Below are the code and all the weights of a small trained network. Each question names an input and a class and asks about switching units off, where a switched-off unit gives its printed mean instead of its output.

import numpy as np


def w(rows, s, z=0):
    codes = np.array(rows[::2]) - 128.0
    scale = np.full(codes.shape[1], s)
    scale[-1] = z or s
    return codes * scale


def norm(h):
    return h / np.sqrt((h * h).mean(-1, keepdims=True) + 1e-5)


def f(y):
    return y / 2 * (1 + np.tanh(0.7978845608 * (y + 0.044715 * y**3)))


def log_softmax(a):
    a = a - a.max(-1, keepdims=True)
    return a - np.log(np.exp(a).sum(-1, keepdims=True))


def net(x, mask):
    res = np.array(x, float).reshape(1, 6) / 4 @ E
    u = 0
    for l in range(2):
        y = f(norm(res) @ A[l][:, :-1].T + A[l][:, -1])
        res = res + np.where(mask[u : u + 13], y, B[l][:, -1]) @ B[l][:, :-1]
        u += 13
    return log_softmax(norm(res)[-1] @ U[:, :-1].T + U[:, -1])


A, B = {}, {}
E = w([
[240,71,77,198,128,164],'x0',
[164,61,191,104,87,67],'x1',
[182,166,172,246,51,126],'x2',
[186,159,2,100,37,100],'x3',
[89,90,234,69,42,156],'x4',
[57,17,89,110,134,168],'x5',
],0.0038)
A[0] = w([
[136,80,251,125,105,120,72],'0.n1',
[206,107,160,234,143,189,90],'0.n2',
[232,170,76,114,2,154,56],'0.n3',
[155,123,186,218,109,88,161],'0.n4',
[99,111,90,195,26,77,54],'0.n5',
[146,228,102,187,199,119,76],'0.n6',
[170,165,185,150,161,22,86],'0.n7',
[71,191,224,9,77,18,90],'0.n8',
[91,102,52,170,199,134,110],'0.n9',
[127,60,80,175,223,133,4],'0.n10',
[126,62,129,172,184,87,100],'0.n11',
[80,16,254,187,18,212,137],'0.n12',
[191,167,196,155,117,75,82],'0.n13',
],0.0062,0.003)
B[0] = w([
[93,106,149,123,143,149,180],'0.n1',
[98,113,149,79,142,78,175],'0.n2',
[168,141,66,163,70,94,193],'0.n3',
[119,177,119,127,156,107,170],'0.n4',
[186,189,98,135,123,93,138],'0.n5',
[114,99,183,153,116,97,165],'0.n6',
[110,195,155,85,127,146,146],'0.n7',
[110,66,112,98,152,170,252],'0.n8',
[149,55,155,122,109,158,172],'0.n9',
[212,118,131,125,153,182,146],'0.n10',
[146,146,85,92,122,158,139],'0.n11',
[124,195,168,47,210,2,253],'0.n12',
[119,178,131,126,156,140,149],'0.n13',
],0.0084,0.0044)
A[1] = w([
[176,168,121,125,106,124,112],'1.n1',
[158,109,60,158,22,129,1],'1.n2',
[214,89,146,132,188,85,175],'1.n3',
[90,64,118,134,47,200,43],'1.n4',
[145,66,88,130,173,209,53],'1.n5',
[74,113,120,194,169,181,141],'1.n6',
[17,73,135,1,119,94,173],'1.n7',
[107,118,123,147,148,115,72],'1.n8',
[155,188,191,122,92,150,172],'1.n9',
[110,82,123,51,150,146,218],'1.n10',
[118,93,41,118,48,90,142],'1.n11',
[106,128,92,177,172,130,76],'1.n12',
[112,193,136,213,138,142,153],'1.n13',
],0.0092,0.0031)
B[1] = w([
[130,122,75,81,136,142,136],'1.n1',
[27,159,118,196,140,160,158],'1.n2',
[86,174,131,121,133,172,167],'1.n3',
[106,96,155,93,122,52,142],'1.n4',
[208,137,152,114,139,159,159],'1.n5',
[154,61,127,169,78,114,139],'1.n6',
[57,229,201,138,249,124,253],'1.n7',
[132,136,135,160,115,115,124],'1.n8',
[143,82,169,63,180,111,140],'1.n9',
[173,184,190,137,140,131,207],'1.n10',
[82,155,159,171,145,178,171],'1.n11',
[142,65,173,134,156,148,124],'1.n12',
[95,1,112,43,65,74,139],'1.n13',
],0.0069,0.011)
U = w([
[106,45,163,147,89,87,55],'0',
[232,95,120,166,138,251,144],'1',
[126,48,124,174,68,155,57],'2',
[166,179,86,111,39,36,131],'3',
[86,195,215,111,211,135,203],'4',
[84,181,18,217,50,177,201],'5',
[142,125,97,78,99,135,53],'6',
[110,88,100,90,61,137,1],'7',
],0.014,0.0054)

Each question gives the input, the list of numbers given to net, and the class t.
The units are the neurons (one row each of A and B). Each row of codes is followed by its name. A weight is (code - 128) times the scale printed after its matrix; where a second scale follows, it is the last column's (A, B and U).
mask holds one flag per neuron, layer by layer. A switched-off neuron (its flag False) gives its mean, the last column of its row in B, instead of its output. The means were averaged over made-up inputs and are rounded, as every weight is.
A unit's drop is (log p(t) with every unit on - log p(t) with that unit switched off) / (log p(t) with every unit on - log p(t) with every unit switched off).
The circuit of an input: a set's keep is (log p(t) with only the set's units on - log p(t) with every unit switched off) / (log p(t) with every unit on - log p(t) with every unit switched off). Starting from the 12 units with the biggest drops (on a tie, the unit counted first), units are removed one at a time, each time the one whose removal leaves the highest keep (on an exact tie, the one counted first), for as long as the keep stays at least 0.8.
circuit, biggest first: the units of the circuit, biggest drop first
most important unit: the unit with the biggest drop
k most important neurons: the k neurons with the biggest drops, biggest first
top k neurons in layer l: the k neurons of layer l with the biggest drops, biggest first
drop of u: that unit's drop, to one decimal
input [-6,-8,4,8,7,2], class 5: most important unit => 0.n3
input [1,-8,7,-2,-8,-5], class 0: circuit, biggest first => (1.n13 1.n7 0.n6)
input [7,-6,-1,-6,0,3], class 1: circuit, biggest first => (0.n10 1.n7)
input [3,-5,1,-4,-1,1], class 1: 2 most important neurons => (0.n10 0.n12)
input [8,-4,8,1,6,-1], class 3: 2 most important neurons => (1.n7 0.n3)
input [5,8,-1,6,3,-7], class 5: circuit, biggest first => (0.n3 0.n12 1.n2)
input [5,4,8,0,-7,3], class 5: 3 most important neurons => (0.n12 1.n7 1.n3)
input [2,1,-2,2,1,2], class 5: top 4 neurons in layer 0 => (0.n8 0.n12 0.n2 0.n1)
input [6,-5,6,-7,-5,-5], class 0: circuit, biggest first => (1.n13 1.n7 1.n10)
input [6,-3,0,0,6,-4], class 3: top 2 neurons in layer 0 => (0.n3 0.n8)
input [3,-5,5,6,4,-8], class 5: circuit, biggest first => (0.n3 0.n12)
input [4,-5,4,3,8,-1], class 3: 3 most important neurons => (0.n12 0.n3 1.n7)
input [1,5,-8,-3,-5,0], class 1: 4 most important neurons => (0.n12 0.n10 1.n7 0.n2)
input [0,4,7,5,5,-8], class 3: circuit, biggest first => (1.n7)
input [-3,-7,2,1,5,-7], class 7: 4 most important neurons => (0.n12 1.n7 1.n13 0.n2)
input [2,4,-3,5,6,-7], class 5: top 2 neurons in layer 0 => (0.n3 0.n12)
input [8,-6,0,-4,1,0], class 1: top 2 neurons in layer 1 => (1.n7 1.n5)
input [4,-4,-6,4,-6,-5], class 1: 2 most important neurons => (1.n7 0.n9)
input [-3,0,5,7,-6,-7], class 3: top 3 neurons in layer 1 => (1.n13 1.n7 1.n9)
input [-5,0,-1,8,-5,5], class 5: top neuron in layer 0 => (0.n12)
input [-4,6,3,6,0,3], class 5: top 2 neurons in layer 0 => (0.n3 0.n5)
input [1,8,-3,-3,-7,5], class 1: drop of 1.n7 => 0.1
input [1,-1,6,2,4,4], class 3: drop of 0.n5 => 0.2
input [0,-7,5,3,-8,-8], class 3: drop of 1.n7 => 0.2
input [0,-3,-6,-8,-3,7], class 1: drop of 0.n12 => 0.4
